[120 114 136 105 143 131 129]: 129
[143 126 132 150 117]: 117
[121 119 128 153]: 153
[138 116 127 106 119]: 119
[115 157 121 140 112]: 112
[105 116 140 139]: 139
[134 100 125 131 124 115]: 115
[136 152 135 139]: 139
---
[[152 113 111 152]
 [105 142 148 105]
 [ 99 152 152 100]] → 152

[138 153 138 134 131 101 100] → 131

[154 157 130 136 145] → 130

[131 127 140 114 155] → 140

[111 144 148 152 118 114] → 152

[116 105 107 107] → 105

[152 137 143 106 111 144] → 106

[[139 148 120 144 133 119 139]
 [131 106 144 118 129 123 151]
 [133 124 133 128 133 127 134]] → 133

[133 116 144 154 100 151 136] → 100

[101 112 142 135] → 112
---
148,120,158,140,128,132
146,122,154,140,130,130
145,123,152,141,131,129
-> 122

157,104,107,112
137,105,102,108
152,117,108,104
-> 105

115,139,114,117,120
116,136,121,135,113
106,130,123,119,103
-> 136

123,127,149,116
137,132,131,132
132,144,114,115
-> 132

127,138,133,107,124,121,140
128,132,134,145,121,130,135
121,143,134,110,119,117,141
-> 132

131,133,121,125,120,133,128
124,132,135,101,132,138,127
122,133,127,101,130,131,125
-> 132
---
[[119 125 137 140 140 129 126 118 112]
 [133 134 138 139 131 130 122 119 119]
 [116 121 127 133 139 130 132 124 117]
 [148 124 106 137 145 110 111 145 134]
 [118 129 138 130 119 121 137 137 124]
 [118 123 142 120 119 141 126 117 140]]	118

[[132 113 142 124 112 127 114 113 132 135 123 127 110]
 [119 127 140 106 130 125 130 131 120 130 110 119 128]
 [118 136 134 126 129 123 144 132 119 127 124 118 133]
 [126 116 150 118 111 135 125 112 128 144 118 122 113]
 [136 128 114 153 126 115 136 128 138 119 154 138 127]
 [136 130 115 152 125 131 136 127 133 125 147 138 129]
 [136 113 137 125 117 141 113 116 134 141 127 132 114]
 [135 124 122 148 120 129 132 121 133 128 142 133 123]
 [139 117 121 140 119 113 119 119 138 118 135 134 119]
 [112 143 132 128 134 129 152 136 117 128 127 118 137]
 [123 134 122 131 133 108 135 136 124 112 127 124 135]
 [115 138 141 118 130 146 140 131 116 145 122 120 134]]	127

[[131 124 150 123 128 142 132 119]
 [129 125 149 118 117 136 132 118]
 [128 130 147 122 129 141 132 113]
 [128 130 147 122 129 142 132 113]
 [127 129 147 117 117 136 132 115]
 [127 129 147 118 117 136 132 115]
 [132 121 151 121 123 139 132 121]
 [126 132 145 120 125 139 132 111]
 [132 124 150 123 128 142 132 119]
 [132 122 150 121 124 140 132 121]
 [126 129 147 118 117 136 132 115]
 [132 123 150 123 128 142 132 119]]	132

[[124 131 117 120 123 128 138 121 127 132 130 124 129 130 138]
 [127 132 131 131 126 128 148 128 128 127 130 127 123 105 121]
 [121 124 151 146 127 127 116 127 130 125 135 125 125 134 126]
 [129 125 125 130 129 127 143 131 129 136 126 123 125 135 110]
 [128 125 118 127 129 129 129 129 122 131 123 126 129 114 141]
 [130 132 143 124 125 132 135 123 131 134 123 126 125 123 113]]	130

[[125 109 120 125 123 137 128 137 123 128 132 130 122 117]
 [135 125 126 124 133 123 124 126 126 134 132 123 124 134]
 [131 125 130 118 129 124 127 130 124 117 143 128 133 121]
 [132 124 124 128 132 125 131 122 132 131 125 128 120 124]
 [140 112 125 115 127 122 135 134 119 117 141 125 137 125]
 [130 132 124 132 138 122 127 115 138 137 122 127 111 126]
 [129 131 132 115 135 120 119 122 131 114 153 130 123 110]
 [122 125 126 127 129 133 113 130 128 140 135 126 114 127]
 [136 130 127 126 138 119 121 120 131 140 131 121 117 137]
 [122 120 126 126 123 135 131 132 127 118 131 134 128 112]
 [119 131 129 130 128 134 114 129 130 135 133 129 118 124]]	122

[[125 120 113 126 128 122 115]
 [138 125 145 129 123 125 120]
 [123 122 119 132 121 126 108]
 [117 131 142 121 113 122 107]
 [132 124 132 130 130 143 123]
 [131 122 139 142 112 118  99]
 [136 124 144 126 132 121 120]
 [116 128 137 120 127 125 107]]	122

[[129 133 125 124 130 134 119 132 151 130]
 [129 132 126 126 129 131 122 132 144 129]
 [129 132 125 125 130 132 121 132 147 129]
 [129 132 126 125 129 131 121 132 145 129]
 [129 133 125 125 130 132 120 132 148 129]]	151
---
[[110 103 140 111]
 [111 117 136 125]]
103

[[137 144 136 127 127]
 [119 102 114 144 119]
 [119 111 119 136 128]]
136

[[145 139 121 121]
 [120 128 135 128]
 [104 116 125 146]]
139

[[115 124 124 143 120 133 113]
 [113 132 132 121 132 112 114]
 [143 146 141 131 146 102 133]]
120

[[135 146 130 139]
 [106 146 114 143]]
146

[[132 128 114 131]
 [124 107 139 148]]
128
---
[[138 118 114 125 119 127 116 120 138 132 131]
 [117 121 129 113 133 141 129 111 134 111 142]
 [138 140 122 137 131 119 114 103 142 133 140]
 [140 121 116 128 120 125 115 119 139 133 133]
 [121 113 128 130 125 131 129 142 118 126 118]
 [120 129 141 115 135 141 139 118 137 116 146]
 [117 113 124 142 150 121 130 128 116 115 116]
 [119 115 123 131 129 131 128 138 116 121 114]
 [138 121 115 128 122 122 114 114 139 131 133]
 [120 121 132 127 131 132 134 137 122 122 124]]: 124

[[141 123 123 149 110 123 134 122 124 125 139 113 121 122 128]
 [124 128 126 140 124 124 142 126 124 128 141 126 127 125 130]
 [120 134 135 115 150 133 123 136 134 133 120 147 136 135 130]
 [135 120 128 147 106 130 138 124 129 122 140 111 120 128 125]
 [136 136 122 127 133 125 121 120 125 136 124 132 132 124 132]
 [109 132 139 114 148 137 132 138 137 131 124 147 137 139 129]
 [121 133 122 137 131 121 142 123 121 132 141 131 131 122 133]
 [132 136 123 127 137 124 124 123 124 135 126 136 133 124 133]
 [137 120 139 129 133 134 119 144 137 123 121 132 123 137 124]]: 124

[[140 126 135 119 145 141 121 128 141 115 127 123 136]
 [123 115 122 135 111 113 130 121 135 145 139 126 134]
 [109 145 121 131 119 127 135 131 133 108 129 130 125]
 [143 122 135 123 144 143 121 130 141 117 131 124 136]
 [126 147 127 131 135 138 133 139 132 107 127 131 122]
 [128 118 117 141 116 115 132 130 129 147 141 134 125]
 [142 109 124 135 132 123 124 130 131 149 137 129 130]
 [107 138 120 134 108 117 136 128 133 122 133 129 130]
 [126 109 130 125 121 121 126 117 143 135 136 120 142]
 [110 132 128 124 115 122 130 120 142 114 128 121 139]
 [145 111 122 138 134 126 127 132 131 147 141 131 128]]: 128

[[139 131 105 117 127 112 131 131 130]
 [128 135 139 146 125 131 107 120 128]
 [121 129 108 112 118 127 124 135 139]
 [132 117 139 152 123 125 140 133 131]
 [133 134 112 122 114 111 128 124 143]
 [115 135 132 109 127 144 119 120 126]
 [132 130 116 106 139 121 141 128 121]
 [139 121 111 132 128 113 141 141 131]]: 131

[[131 124 124 128 127 124 129 127 131 128 125 127 127]
 [125 124 123 123 131 126 127 122 130 129 123 125 129]
 [118 122 115 109 134 119 120 107 129 132 111 121 124]
 [142 133 133 132 123 137 144 138 140 133 133 131 110]
 [131 132 131 128 126 136 131 128 131 128 128 130 119]
 [115 132 119 105 132 135 121 106 122 128 113 126 119]
 [127 130 129 126 128 131 126 127 126 130 126 129 125]
 [131 130 131 130 126 134 131 132 129 130 128 130 122]
 [147 135 137 137 124 138 151 141 148 136 131 133 102]]: 102

[[128 129 106 138 122 120 142 131 137]
 [140 129 155 135 108 153 125 125 129]
 [135 137 144 132 113 141 136 135 122]
 [139 135 149 127 113 142 131 116 130]
 [133 146 155 142 124 139 133 134 120]]: 120
---
[[127 122 127 131 118 136 137]
 [ 99 134 130 123 153 124 133]
 [117 144 138 111 136 120 120]] Out: 124

[[130 134 127 126]
 [142 106 115 102]
 [141 136 157 127]] Out: 115

[[135 125 144 149]
 [131 133 125 135]
 [128 137 134 130]] Out: 125

[[154 116 132 116 133 123]
 [132 114 120 132 124 128]
 [110 131 144 116 135 123]] Out: 124

[[126 136 115 115 149]
 [126 135 116 116 127]
 [126 129 125 132 123]] Out: 116

[[143 128 128 138 107 134]
 [139 142 119 142 118 118]
 [123 141 110 133 137 105]] Out: 118

[[148 121 116 143 149 137]
 [110 140 145 116 113 126]
 [137 101 106 145 148 146]] Out: 113

[[143 135 127 117 119]
 [142 111 141 107 118]
 [141 119 128 137 112]] Out: 107
---
[123 111 104 119] → 111

[[108 129 146 123 125 149]
 [115 112 141 125 108 143]] → 123

[[119 112 137 155]
 [119 101 107 123]] → 112

[[127 150 128 124 137 127 126]
 [129 115 131 119 126 121 132]
 [129 130 129 132 125 129 127]] → 137

[152 100 145 142 122 130 129] → 122

[149 107 116 141 147 106 139] → 147
---
[[137 117 140 139]
 [125 140 152 124]
 [110 141 124 111]] value 117

[110 124 127 116  98 152] value 124

[137 122 153 104 118] value 122

[[121 127 112 129]
 [120 128 101 132]
 [118 134 134 123]] value 127

[147 103 130 109] value 103

[149 107 118 132 142] value 107

[[149 140 135 120 106 130 143]
 [133 138 120 120 114 122 119]
 [144 136 141 141 131 129 149]] value 140
